In the rows, zero is written as 128.
Known rows:
druflok: [108 154 113 139 145 139 128 161 169 126  90  91 107 134  98  92 132 144
 175 118 123 155 109 147 131 155 109 129 139 141 137 132 129 138  78  98
 137 128]
skaza: [123 142 140 139 173 137 142  87 105 137 157 151 127 152 148 179 156 128
  80 139 133 102 145 136 110 130 105 141 134 137 120 136 123 144 153 132
 139 136]
zapluva: [112 109 157 135  90 137 164 197 120 142 165 186 129 137 151 125 129 123
 125 132 130 139 112 155 119 115 126 137 133 129 130 161 114  99 153  70
 130 107]
meni: [120 135 131 132 182 136 122  74  94 135 143 142 125 148 143 188 156 126
 104 147 131 119 141 153 117 138 107 134 136 128 123 144 118 141 164 135
 143 132]
sali: [121 134 114 154 140 137 143 109 154 127  88 193 112 141  77 127 138 147
 121 123 126 140 127 144 142 131 134 126 136 108 114 152 134 131  90  90
 142 116]
braseske: [138 144 135 115 173 138 148 186 116 132 140 128 155 135 189 126 136 130
 120 113 131 108 109 126 104 126 108 118 127 152 134 129 128  94 145 106
 118 112]
buskozor: [107 116 150 132  70 134 155 191 107 136 142 184 118 127 161 116 119 123
 127 122 133 127 113 164 114 121 125 139 133 138 134 150 124 107 138  86
 142 107]
zusafus: [127 158 126 123 159 140 139 188 172 127 106  89 104 128  93  97 116 152
 147 113 128 126 103 121 114 140 108 119 141 173 130 105 130 120 103 117
 110 123]
tremi: [129 155 124 130 151 134 127 136 108 128 118 155 154 138 202 118 151 123
 145 116 127 151 116 150 112 140 113 132 124 129 142 162 120 117 107  97
 138 114]
groklo: [131 136 114 139 181 141 144 112 115 135 178 141  99 141 164 178 146 132
 103 123 137  80 137 131 113 121 103 130 135 135 123 119 121 135 160 148
 136 123]
litu: [145 157 133 116 158 137 148 165 116 133 150 140 149 135 199 118 136 131
 118 113 131 110 114 121  92 125 109 131 124 157 129 128 122 111 128 118
 119 116]
ploplen: [101 129 110 136  73 141 127 196 171 133 133  71  85 131 101  89  95 144
 172 120 133 128 109 145 135 140 109 130 144 143 133 118 123 144 100 118
 141 120]
zegi: [122 162 110 139 153 140 117 155 176 129  97 101 119 139 104  96 136 145
 176 120 120 161 106 139 129 153 109 131 137 143 135 140 120 140  75  97
 131 123]
kloreplu: [109 100 152 139 123 137 168 215 119 137 148 183 126 131 149 132 128 126
 126 130 130 133 112 152 131 116 126 123 130 126 134 152 122  79 155  57
 127 102]
kloplo: [115 111 125 144 150 141 146 127 110 138 174 136 111 147 151 182 149 127
  91 141 135  92 145 140 129 126 102 129 135 121 127 135 123 135 166 121
 145 125]
bestur: [123 123  99 129 173 141 116 127 148 122  97 111 118 127  85 137 118 151
 122 134 128 120 122 140 138 136 129 101 132 109 115 127 134 110 135 119
 131 116]
pofle: [110 123 131 122  81 137 139 176 103 131 156 121 142 133 192 111 115 117
 129 126 135 121 116 153 108 131 109 131 126 136 135 148 127 116 135 108
 143 112]
zofleski: [121 106 129 145 159 142 164 168 158 128 118 174 100 134  59 142 126 154
 107 130 129 112 124 133 142 115 139 109 136 110 110 131 136 106 127  85
 122 110]

Facts:
batril ε f; bedek ε g; bestur ε d; bibre ε d
bopak ε e; bragre ε e; braseske ε a; brebustik ε a
brekler ε b; brisegem ε d; brovatrem ε g; brutre ε a
buskozor ε a; digror ε a; dregi ε g; dreke ε e
driflas ε a; drofak ε d; drofle ε b; druflok ε e
drutrir ε a; fabrem ε f; feflu ε d; figem ε b
flilik ε b; flodrudek ε b; gidul ε c; gikle ε e
gora ε d; grifal ε g; griklis ε d; groklo ε c
grudrin ε g; kesik ε b; kesir ε a; kigran ε e
kizin ε f; klafes ε f; klidram ε g; klopam ε a
kloplo ε c; kloreplu ε a; klupom ε c; kovuk ε b
kuvobrar ε g; laso ε d; lefeski ε g; leli ε d
litu ε a; lokavir ε e; losin ε f; meni ε c
migin ε c; mobro ε a; muplum ε a; nanal ε d
nerel ε b; nonidru ε b; pibu ε g; plimabruk ε b
plista ε f; plofe ε a; ploplen ε e; plovur ε b
pofle ε a; popekek ε f; pozom ε c; repa ε f
rigrogrok ε c; rugral ε a; rutis ε b; sali ε d
sebu ε a; sedru ε d; sesul ε b; siner ε a
sitrenik ε f; skaza ε c; skedon ε a; skestiplur ε c
skigro ε g; skiples ε c; skobe ε d; skodral ε e
skogrek ε a; skuletru ε d; stesta ε b; stodim ε a
storo ε d; stuflek ε e; sufir ε g; talugrus ε g
tatru ε a; togul ε d; tradi ε c; tremi ε a
trero ε a; trizo ε g; trolo ε d; tubro ε e
vago ε e; varodru ε d; viskan ε a; vogri ε a
voskam ε a; vostu ε a; zadren ε g; zapluva ε a
zegi ε e; zelen ε b; ziskim ε a; zofleski ε d
zogru ε c; zoskabil ε b; zotras ε e; zusafus ε e
bibre θ nanal; bibre θ meni; bibre θ batril; bopak θ skodral
bopak θ laso; bopak θ brutre; bopak θ ploplen; bopak θ tatru
bopak θ flodrudek; brekler θ varodru; brekler θ popekek; brekler θ drutrir
brekler θ brebustik; brekler θ plimabruk; brekler θ plofe; buskozor θ fabrem
buskozor θ pofle; dregi θ dreke; dregi θ sufir; dregi θ groklo
dregi θ tradi; dregi θ tatru; dregi θ trizo; driflas θ nerel
driflas θ lokavir; driflas θ bedek; feflu θ ziskim; feflu θ drofak
feflu θ plovur; feflu θ dreke; feflu θ stesta; feflu θ vago
feflu θ grifal; figem θ viskan; figem θ klupom; figem θ lefeski
figem θ mobro; figem θ tremi; figem θ digror; figem θ stodim
figem θ grifal; figem θ zegi; grudrin θ muplum; grudrin θ kesik
grudrin θ tradi; grudrin θ klopam; kigran θ storo; kigran θ dreke
kigran θ tubro; kizin θ losin; kizin θ sebu; kizin θ skaza
klidram θ migin; klidram θ skedon; kloreplu θ varodru; kloreplu θ trero
kloreplu θ plista; kloreplu θ brebustik; kloreplu θ laso; kloreplu θ skobe
kuvobrar θ repa; nonidru θ litu; nonidru θ groklo; pozom θ klupom
pozom θ gikle; pozom θ batril; pozom θ klopam; rutis θ ziskim
rutis θ brovatrem; rutis θ zoskabil; rutis θ zadren; sali θ druflok
sali θ tremi; sali θ zogru; sedru θ bestur; sedru θ storo
sedru θ stesta; sedru θ skobe; sesul θ skuletru; sesul θ gora
siner θ rugral; siner θ stodim; sitrenik θ mobro; sitrenik θ litu
skigro θ litu; skigro θ plovur; skigro θ zadren; skigro θ braseske
skigro θ zusafus; skigro θ gidul; skigro θ talugrus; skiples θ pofle
skiples θ rigrogrok; skiples θ laso; stuflek θ stesta; stuflek θ flilik
vogri θ varodru; vogri θ griklis; vogri θ zotras; vostu θ losin
vostu θ mobro; vostu θ skogrek; vostu θ klopam; vostu θ trolo
zapluva θ varodru; zapluva θ kloplo; zapluva θ rigrogrok; zapluva θ drofle
zapluva θ tradi; zelen θ mobro; zelen θ togul; zelen θ brisegem
zofleski θ trero; zofleski θ plista; zofleski θ sufir; zofleski θ drutrir
zofleski θ tubro; zofleski θ braseske; zofleski θ kesir

Rows:
No name comes twice in this set of rows, the named rows included.
[110 135 107 126 149 143 121 198 173 130 114  63 113 130  95 110 120 149
 159 125 125 121 105 130 133 146 107 107 142 146 139 109 125 122 119 100
 117 117]	tubro
[123 147  97 120 143 142 114 189 171 129 121  66 107 129  94 104 116 148
 177 124 127 125  97 139 126 148 104 116 140 154 129 115 118 124 119 119
 119 116]	dreke
[109 115 116 135 138 143 137 131 148 124 112  96 132 138  90 128 122 145
  96 139 130 113 144 122 141 132 122 102 131 105 123 134 144 130 117 103
 141 121]	griklis
[123 137 114 121 133 140 106  99 144 129 105 107 131 149  81 140 125 152
 112 144 124 138 139 138 118 141 126 119 134 112 101 144 122 137 121 123
 135 127]	nanal
[114  74 146 159 182 140 175 147 112 145 134 179 104 122 116 186 166 133
  78 130 136 112 154 143 159 118 129 133 132 112 122 141 138 111 173  78
 129 118]	brekler
[127 138 118 151 198 136 139  82 102 130 136 176 112 137 167 162 166 124
 112 125 134 110 137 147 132 139 103 134 133 123 137 135 132 136 130 127
 147 125]	zogru
[142 114 132 150 182 139 166 119 114 143 144 192  92 124 140 182 154 139
  92 114 139 102 144 138 126 116 123 148 130 134 105 132 128 143 156 130
 119 120]	nonidru
[ 93 125 127 133 115 141 135 198 171 132 113  58 122 143  85  97 120 146
 143 133 126 137 122 130 145 145 107 110 141 144 142 127 131 130 107  82
 136 124]	zotras
[106 124 167 121  92 127 154 158  92 135 111 185 127 125 150 124 121 124
 112 128 130 131 111 163 107 129 128 142 138 154 127 148 130 101 139  86
 135 117]	driflas
[103 141 131 126 105 136 133 177 165 132  97  91 105 131  75 100 117 147
 152 128 125 146 113 142 129 148 112 130 147 151 131 125 129 133 103  94
 132 128]	bragre
[130 140 138 117  90 137 130 164 112 138 160 126 159 146 178 127 129 126
 131 136 129 139 125 144  92 132 116 137 128 131 124 163 107 118 148 104
 128 118]	muplum
[134 132 113 141 180 138 139 133 149 126  94 212  87 126  61 147 125 156
 130 124 127 129 105 150 138 123 143 114 139 122  99 132 128 103 127 108
 118 105]	feflu
[113 105  98 135  93 145 127 139 153 127 135  84 111 129 110 125 103 146
 115 126 134  94 141 135 137 126 118 110 132  99 119 125 136 139 117 131
 149 117]	laso
[127 154 105 123 175 139 119 171 170 128 103  93 104 123  92 109 121 149
 182 120 125 133  91 143 123 150 111 119 140 155 127 114 120 113 111 116
 116 119]	vago
[133 145 116 143 205 138 124  78 107 137 148 156 120 150 162 183 170 127
 117 134 127 131 137 148 120 139 102 136 128 115 125 148 112 145 145 133
 141 131]	klupom

Now the same elements, written a new way:
Known rows:
meni: [179 118 130 133 111 111 133 116 120 110 115 110 107 125 120 167 137 116
 108 111 113 116 122 138 120 131 121 157 110 121 144 114 122 120 118 158
 155 105 118 122 140 124 121 164 139 145 120 113 110 118 126 167 124 120
 110]
kesir: [111 123 129 124 166 113 131 116 125 111 133 125 112 135 119 121 129 134
 113 127 108 118 125 134 141 120 120 150 133 138 114 135 118 122 125 123
 120 112 137 145 118 135 132 118 136 117 128 133 111 126 110 121 122 122
 155]
zofleski: [110 130 113 130 117 175 111 168 114 122 139 141 143 139 119 114 116 130
 186 148 131 150 122 114 120 115 123 107 111 119 117 110 118 126 155 139
 120 186 132 122 119 129 122 113 124 113 128 117 110 129 185 118 122 158
 109]
togul: [120 121 112 147 113 161 117 156 115 130 156 124 116 149 116 118 124 131
 204 181 127 163 122 114 119 117 140 120 113 123 117 107 120 138 167 129
 117 147 125 119 119 123 121 118 127 111 128 158 110 161 154 118 124 134
 112]
talugrus: [155 158 120 111 114 125 142 113 130 161 120 132 175 112 123 119 177 116
 111 122 168 133 125 115 119 150 119 111 165 122 117 110 154 116 117 120
 119 105 115 122 119 124 121 115 122 121 127 159 118 141 119 119 127 122
 110]
griklis: [111 129 112 153 117 179 125 147 113 120 144 118 117 145 120 113 122 124
 181 172 120 155 124 114 119 118 119 114 112 122 114 107 121 118 153 132
 117 168 123 122 119 142 121 113 125 114 128 138 109 167 133 119 120 130
 111]
feflu: [110 130 113 123 116 165 111 172 115 128 147 145 148 134 120 115 115 134
 199 155 133 157 122 114 119 114 135 108 111 119 118 109 116 132 156 138
 119 181 133 121 120 124 121 112 124 113 129 117 110 123 193 117 124 159
 109]
dreke: [111 126 119 152 132 115 127 115 128 137 118 138 120 113 117 125 115 117
 109 110 139 118 134 146 119 120 119 144 172 134 119 137 121 120 115 120
 118 110 123 120 127 120 132 119 118 118 129 146 115 118 107 123 121 120
 137]
dregi: [146 161 133 111 113 139 114 114 124 152 115 144 184 112 129 119 141 115
 109 108 174 118 123 115 120 120 121 107 127 119 117 113 127 117 117 133
 152 108 116 121 122 124 120 110 121 141 127 118 131 118 160 118 130 146
 108]
trizo: [163 159 121 113 113 135 140 112 122 152 117 126 166 113 125 119 175 115
 109 114 167 128 125 117 120 151 120 109 153 122 118 110 153 117 117 122
 122 107 115 123 120 129 118 114 121 130 127 151 120 150 114 118 123 122
 110]
voskam: [113 121 140 119 159 114 114 128 125 111 129 132 112 137 117 128 118 136
 112 112 111 116 124 121 143 118 138 135 115 125 114 142 116 136 133 129
 122 117 137 138 120 124 133 117 137 118 128 118 111 118 135 122 122 134
 149]
fabrem: [114 121 114 129 124 169 119 131 116 111 117 112 114 142 119 115 115 127
 112 137 111 148 122 135 119 118 116 109 112 123 114 108 119 119 130 114
 118 172 120 123 122 142 124 119 140 118 127 117 127 146 107 121 121 121
 125]
buskozor: [112 126 141 123 171 121 112 129 120 110 117 132 112 139 118 117 114 128
 110 109 111 117 124 120 153 117 120 115 111 122 114 155 115 121 128 137
 138 141 140 147 122 146 125 113 136 130 128 114 113 118 145 120 121 147
 144]
brovatrem: [149 160 119 111 113 122 141 114 137 162 123 136 181 110 124 119 176 115
 112 126 168 137 125 116 119 148 121 109 175 122 117 110 154 117 116 118
 122 106 116 121 118 125 120 115 121 118 129 164 117 136 122 118 133 122
 111]
repa: [121 117 117 111 112 142 231 186 118 220 116 125 112 119 120 117 172 170
 128 212 110 113 118 132 138 116 119 115 107 132 116 102 116 145 164 111
 114 222 252 153 114 118 151 119 113 114 128 115 214 174 107 117 178 136
 107]
klopam: [136 120 135 134 144 113 124 118 121 110 131 121 109 147 116 139 128 133
 112 123 112 117 125 128 142 120 139 156 112 136 115 124 116 139 142 124
 121 108 132 132 120 124 125 124 145 118 128 133 112 137 113 122 122 121
 162]
brutre: [115 123 126 133 167 115 133 116 122 111 127 120 110 140 119 118 129 131
 111 122 109 118 126 137 144 120 122 150 125 140 113 132 121 120 126 122
 119 115 135 143 120 142 127 118 137 118 128 125 111 134 109 122 122 121
 158]
kovuk: [137 122 143 111 115 113 111 112 148 140 114 112 142 108 155 116 116 118
 101 109 134 118 128 137 125 157 120 107 123 126 156 147 154 120 113 124
 131 119 118 127 158 120 136 160 122 175 122 114 191 112 108 143 131 115
 123]

Rows:
No name comes twice in this set of rows, the named rows included.
[160 159 130 111 113 134 124 114 126 155 117 137 173 112 121 118 157 116
 110 109 172 123 123 117 119 136 121 108 134 122 117 112 137 119 116 127
 140 107 118 120 122 124 119 113 122 134 126 132 126 134 142 118 126 133
 110]	pibu
[111 120 115 113 115 149 114 145 118 120 122 115 134 132 118 115 115 135
 137 140 120 157 122 118 119 116 121 107 111 122 116 109 118 134 133 114
 119 171 123 123 123 123 134 126 137 117 129 117 132 119 112 119 124 132
 118]	klafes
[124 121 150 118 143 114 113 138 125 110 123 137 110 143 118 135 115 135
 112 109 111 117 124 116 146 117 157 126 110 122 116 147 114 150 146 136
 140 119 138 133 122 123 130 117 145 119 128 116 114 115 162 121 125 148
 149]	vostu
[112 121 152 112 148 113 112 143 142 111 136 150 120 130 114 146 115 143
 132 111 110 119 125 115 140 115 171 122 113 122 118 156 115 158 140 131
 132 117 145 138 122 120 142 118 138 117 130 116 113 115 175 120 137 153
 144]	siner
[146 121 120 167 116 115 121 114 123 132 116 131 112 127 114 141 117 118
 108 108 141 118 139 145 118 128 130 151 130 132 124 124 118 136 119 126
 120 108 121 119 133 120 123 122 119 119 126 143 120 130 108 127 121 121
 144]	gikle
[112 126 113 141 115 170 113 161 116 122 146 133 128 143 118 116 116 129
 192 163 129 154 123 115 120 117 127 110 112 120 117 107 119 129 160 134
 118 168 126 121 121 125 121 114 125 113 128 131 110 146 168 118 122 146
 110]	leli
[163 157 138 113 112 141 114 116 120 148 117 139 172 117 120 119 140 114
 110 108 174 119 123 114 120 123 124 107 114 119 118 112 120 120 118 136
 158 109 117 121 123 124 120 111 122 144 128 116 132 123 162 120 127 145
 110]	grudrin
[111 124 113 118 114 150 111 177 116 137 158 151 148 134 117 118 114 138
 220 164 138 162 124 112 119 114 168 108 112 119 128 109 116 155 166 138
 118 166 135 121 120 120 123 115 123 110 130 135 108 118 208 117 134 162
 110]	sali
[131 120 113 158 114 169 116 153 116 124 151 118 112 156 117 117 125 129
 193 175 126 158 123 116 120 117 136 122 109 123 117 106 119 137 171 133
 118 145 120 120 120 122 120 116 132 113 126 149 111 171 148 119 121 132
 115]	trolo
[123 128 146 112 121 112 110 114 144 135 114 113 152 107 169 117 114 118
  99 104 135 116 126 135 131 140 120 105 117 123 147 160 149 119 112 130
 143 140 119 136 164 122 138 131 121 185 121 114 195 111 107 141 128 118
 115]	brekler

Now the same elements, written a new way:
Known rows:
digror: [105 122 150 143 111 173 149 151 147 176 143 153 106 135 153 153 173 128
 147  73  98 104 130 130 117 145  93 153 105  66 129 127 150  89 128  99]
skedon: [104 118 156 135 102 176 144 145 153 174 152 155 102 130 160 148 175 131
 143  78  88 106 128 122 113 134  92 152 118  70 132 129 139  91 136 105]
bibre: [191  94 115 100 122 127 158 121 115 110 121 133 141 111 127 115 170 177
 110 106 168 147  89 138 136  54 191 132 128 162 110  94  88  85 124 158]
stesta: [ 88 109 109 118 154  89  91 127  94 145 151  94 137 136 125 135  61 104
 165 179 133  80  82 154 142 168  74 124 167 125  83 167 120 222  96 146]
plovur: [ 89 131  98 136 120 120 118 102 111 103 137 110 131 134 114 140  82 107
 130 179 114 111 107 133 102 140 104 134 179 143 104 168 108 192 130 109]
ploplen: [ 95 135 150 131 149 141 136 131 130 136 109 136  89 132 146 142 155 131
 143 140 121 129 123  94 133 159 116 143 118 100 163 143 119 109 147 127]
vago: [102 134 146 125 151 147 126 137 121 145 120 131  86 134 138 148 150 139
 144 138 118 109 113 105 131 152 110 138 127 102 134 141 107 122 135 125]
losin: [134 143 102 144  94  83 140 106 128 138 174 117 134 170 159 139  94  91
 145  93 143 113 166 167 133 155 146 150 106  88  91  89 143 115 139  99]
lokavir: [100 141 139 126 143 152 140 132 129 144 117 136  82 132 142 151 149 140
 133 138 117 120 113  98 124 145 116 146 133 104 148 141 114 110 143 118]
klopam: [109 100 185 148 125 151 174 162 152 149 144 156 106 153 200 178 151 118
 135  50 105 137 124 133 104 135 149 160  69  78 127 136 154  79 132 132]
plofe: [ 88 134 157 122 114 177 146 150 143 173 147 150 106 128 152 147 163 119
 142  82  83 108 137 137 115 133  95 134 122  77 130 124 154  83 133  92]
sebu: [104 119 162 138 117 164 148 152 148 170 147 154 107 136 161 150 170 119
 147  76  96 112 131 130 120 150  97 150  98  74 134 127 153  86 126 109]
kloplo: [134 168 146 133 158 117  94 136 140 121 129 115 115 134 114 119  70 148
  95 161 128 172 167  79 143 173 154 122 123 150 163 143 169 172 151 141]
kizin: [173 100  92 115 113  92 159  91 132 140 176 129 131 156 151 113 102  90
 126  88 161 115 161 167 139 107 120 118 112 108  77  93 126 131 153 156]
togul: [151 151 118 147 132 109 125 148 102 100  94 115 142 123 102 120 175 152
 146 127 163 136 113 148 145 135 175 143  93 127 139  80 114  76  86  89]
skuletru: [150 143 122 132 108 119 122 129 106 113 120 119 146 118 117 120 179 169
 139 130 141 132 103 134 141 114 183 145 131 136 134  87 102  76 102 102]
groklo: [158 168 168 166 152 127  91 129 150  88 130 130 116 143  82 113  96 131
  96 158 108 165 193  66 123 169 151  99 108 164 157 148 115 184 146 133]
kesik: [ 78 127 122 127 131 101 134 107 112  85 128 113 136 141 145 156  64  97
 126 168 114 140 109 138 105 136 146 142 149 147 124 180 128 174 136 128]

Rows:
No name comes twice in this set of rows, the named rows included.
[ 78 124 102 125 138  99 109 116 105 117 133 104 130 133 130 139  68 103
 144 180 128 106  93 146 124 157  98 138 165 136 106 169 133 200 115 127]	flilik
[ 73 128 107 135 123 101 123 102 110  97 125 111 136 133 131 140  69  97
 132 180 112 133 110 132 115 153 112 142 160 140 136 174 130 176 136 126]	flodrudek
[186  91 140 123 135  66  95 105 130  47 108 110 221 118  97  89  78 114
 116 168 147 155 145 128 129  75 186  56 122 238 120 147  83 197 104 204]	dregi
[ 85 152 135 108 152 155 141 135 125 142 110 129  82 125 140 144 139 133
 127 141 112 123 118 113 124 135 118 130 139 104 144 137 128  95 144 103]	zotras
[114 112 158 140 102 184 135 144 152 188 168 155 103 131 149 150 180 139
 148  79  84  90 127 118 114 132  81 146 131  69 117 127 128 106 129 107]	ziskim
[106 110 188 145 105 159 143 144 154 154 155 158 117 136 161 138 181 106
 160  76  76 118 150 116 121 148 102 131  92  83 153 132 123  93 137 130]	tatru
[101 175 120  73 132 125 136 137  99 111 108 106 142  95 110  96 148 142
 132 143 117 154 129 167 151  72 190  90 152 152 141  77 136  39 120  71]	varodru
[106 127 158 139 107 189 145 146 152 166 154 153 103 132 137 141 179 119
 146  80  74 103 143 124 108 124  88 132 122  80 123 124 127  85 134  89]	braseske
[133  99  58 114 154 119 161 109 106  99  97 122 110 122 118 140  69 106
  91 153 182 130  82 157 106 105  82 144 149 151  86 169 135 193 129 158]	figem
[114 157  98 116  84 104 126  90 128 154 195 109 137 154 141 116  97  93
 146 114 105 102 179 164 137 123 129 114 156  99  91  85 134 109 155  79]	plista
[144 161 139 145 162 112  90 143 138 123 127 118 112 138 113 131  72 151
  92 157 141 162 155  87 141 182 150 133 119 144 153 143 171 174 138 139]	skaza

